Below are the code and all the weights of a small trained network. Each question names an input and a class and asks about switching units off, where a switched-off unit gives its printed mean instead of its output.

import numpy as np


def w(rows, s, z=0):
    codes = np.array(rows[::2]) - 128.0
    scale = np.full(codes.shape[1], s)
    scale[-1] = z or s
    return codes * scale


def norm(h):
    return h / np.sqrt((h * h).mean(-1, keepdims=True) + 1e-5)


def f(y):
    return y / 2 * (1 + np.tanh(0.7978845608 * (y + 0.044715 * y**3)))


def log_softmax(a):
    a = a - a.max(-1, keepdims=True)
    return a - np.log(np.exp(a).sum(-1, keepdims=True))


def net(x, mask):
    res = np.array(x, float).reshape(1, 5) / 4 @ E
    u = 0
    for l in range(4):
        y = f(norm(res) @ A[l][:, :-1].T + A[l][:, -1])
        res = res + np.where(mask[u : u + 6], y, B[l][:, -1]) @ B[l][:, :-1]
        u += 6
    return log_softmax(norm(res)[-1] @ U[:, :-1].T + U[:, -1])


A, B = {}, {}
E = w([
[194,110,62,103,133,10],'x0',
[76,120,70,111,1,133],'x1',
[128,128,128,131,127,128],'x2',
[146,64,196,122,49,112],'x3',
[124,122,129,120,131,127],'x4',
],0.008)
A[0] = w([
[120,62,175,226,181,37,79],'0.n1',
[115,201,209,114,155,101,1],'0.n2',
[142,117,199,162,145,233,143],'0.n3',
[166,59,195,151,77,123,245],'0.n4',
[127,222,116,68,39,103,90],'0.n5',
[44,143,116,124,44,254,65],'0.n6',
],0.0074,0.0019)
B[0] = w([
[149,92,127,94,120,144,173],'0.n1',
[1,126,25,129,57,146,136],'0.n2',
[37,153,213,104,179,42,225],'0.n3',
[92,107,209,59,98,121,213],'0.n4',
[23,150,188,94,98,125,169],'0.n5',
[216,92,114,192,120,191,253],'0.n6',
],0.01,0.0054)
A[1] = w([
[62,204,165,189,200,150,41],'1.n1',
[4,163,98,155,119,229,164],'1.n2',
[249,144,53,181,157,228,60],'1.n3',
[68,105,1,104,125,71,113],'1.n4',
[17,121,126,167,205,186,4],'1.n5',
[69,205,93,95,18,103,155],'1.n6',
],0.0079,0.0025)
B[1] = w([
[79,89,42,2,117,121,239],'1.n1',
[238,143,101,128,155,135,254],'1.n2',
[133,27,111,106,174,190,204],'1.n3',
[116,191,104,224,124,116,189],'1.n4',
[136,166,71,84,104,164,217],'1.n5',
[137,199,63,140,186,119,208],'1.n6',
],0.0097,0.0039)
A[2] = w([
[124,140,169,166,57,137,81],'2.n1',
[113,112,189,171,51,114,91],'2.n2',
[222,104,254,109,114,114,38],'2.n3',
[81,151,137,124,21,39,3],'2.n4',
[138,161,94,70,78,115,93],'2.n5',
[94,85,155,174,208,95,119],'2.n6',
],0.0095,0.0039)
B[2] = w([
[18,67,156,135,74,154,154],'2.n1',
[63,95,95,149,88,136,188],'2.n2',
[205,161,97,103,57,63,253],'2.n3',
[84,124,43,2,173,190,184],'2.n4',
[70,91,119,65,138,97,160],'2.n5',
[166,72,155,74,160,114,152],'2.n6',
],0.0099,0.0048)
A[3] = w([
[155,111,82,154,199,102,32],'3.n1',
[64,1,234,105,92,90,252],'3.n2',
[127,175,185,61,88,60,97],'3.n3',
[102,119,110,134,252,127,134],'3.n4',
[96,179,242,136,154,89,85],'3.n5',
[172,95,144,115,222,82,59],'3.n6',
],0.0094,0.0034)
B[3] = w([
[97,70,234,228,75,145,155],'3.n1',
[99,221,144,207,172,137,254],'3.n2',
[231,85,95,79,204,183,186],'3.n3',
[86,97,116,129,32,66,195],'3.n4',
[152,118,189,116,255,206,138],'3.n5',
[100,45,144,181,88,112,165],'3.n6',
],0.0094,0.0074)
U = w([
[55,151,62,38,125,121,255],'0',
[131,15,119,214,108,41,63],'1',
[99,191,250,118,235,144,96],'2',
[239,128,171,89,128,45,166],'3',
[188,88,97,160,142,234,103],'4',
[114,234,70,210,110,14,81],'5',
[75,187,192,189,26,175,65],'6',
],0.016,0.0037)

Each question gives the input, the list of numbers given to net, and the class t.
The units are the neurons (one row each of A and B). Each row of codes is followed by its name. A weight is (code - 128) times the scale printed after its matrix; where a second scale follows, it is the last column's (A, B and U).
mask holds one flag per neuron, layer by layer. A switched-off neuron (its flag False) gives its mean, the last column of its row in B, instead of its output. The means were averaged over made-up inputs and are rounded, as every weight is.
A unit's drop is (log p(t) with every unit on - log p(t) with that unit switched off) / (log p(t) with every unit on - log p(t) with every unit switched off).
The circuit of an input: a set's keep is (log p(t) with only the set's units on - log p(t) with every unit switched off) / (log p(t) with every unit on - log p(t) with every unit switched off). Starting from the 12 units with the biggest drops (on a tie, the unit counted first), units are removed one at a time, each time the one whose removal leaves the highest keep (on an exact tie, the one counted first), for as long as the keep stays at least 0.8.
units of the circuit, in order: the units of the circuit, biggest drop first
unit that matters most: the unit with the biggest drop
top k neurons: the k neurons with the biggest drops, biggest first
top k neurons in layer l: the k neurons of layer l with the biggest drops, biggest first
drop when u is switched off: that unit's drop, to one decimal
input [2,6,-5,-5,0], class 5: top neuron : 0.n5
input [1,5,3,-3,-3], class 5: top 3 neurons : 0.n5, 1.n6, 3.n3
input [0,-1,-7,4,1], class 2: top 3 neurons : 0.n4, 3.n2, 1.n2
input [-2,1,8,0,1], class 4: top 4 neurons : 0.n6, 1.n3, 0.n4, 3.n4
input [0,-1,-5,4,-1], class 2: top 2 neurons : 0.n4, 3.n2
input [1,2,-6,-7,-7], class 5: top 2 neurons : 0.n6, 1.n4
input [4,1,2,-3,5], class 5: top 2 neurons in layer 0 : 0.n6, 0.n3
input [0,-5,-4,-2,-4], class 0: top 2 neurons : 0.n2, 0.n6
input [6,7,-6,-2,-2], class 5: top 3 neurons : 1.n6, 1.n4, 0.n4
input [-4,-3,0,0,-5], class 0: top 4 neurons : 1.n1, 0.n2, 1.n5, 0.n4
input [0,2,1,1,7], class 6: top 2 neurons : 0.n6, 2.n1
input [7,1,-1,2,2], class 0: top 3 neurons : 2.n4, 0.n6, 1.n2
input [-1,1,6,-7,5], class 4: top 2 neurons in layer 0 : 0.n3, 0.n4
input [8,-8,1,0,1], class 1: units of the circuit, in order : 3.n6
input [8,0,-5,-4,8], class 1: top 3 neurons in layer 3 : 3.n1, 3.n2, 3.n6
input [8,8,0,-4,2], class 5: top 2 neurons : 1.n4, 1.n6
input [-1,-4,8,-7,-1], class 0: top 2 neurons : 1.n1, 0.n6
input [1,7,-2,-2,8], class 5: top 3 neurons : 0.n5, 1.n6, 3.n3
input [6,-4,8,-1,-6], class 1: top 2 neurons in layer 0 : 0.n4, 0.n3
input [5,0,8,-8,0], class 1: unit that matters most : 0.n3
input [7,6,-1,-4,7], class 5: top 2 neurons in layer 1 : 1.n4, 1.n6
input [5,-8,-3,-1,0], class 1: top 2 neurons in layer 0 : 0.n4, 0.n3
input [0,1,-1,0,7], class 4: top 2 neurons in layer 0 : 0.n3, 0.n6
input [0,6,2,-3,5], class 4: top 2 neurons in layer 0 : 0.n6, 0.n3
input [-6,-4,-4,0,5], class 0: top 2 neurons in layer 1 : 1.n1, 1.n5
input [-4,-2,0,5,-3], class 2: drop when 0.n3 is switched off : 1.1
input [7,3,8,7,-8], class 0: drop when 2.n4 is switched off : 0.3
input [-3,-3,-5,8,8], class 2: unit that matters most : 3.n2
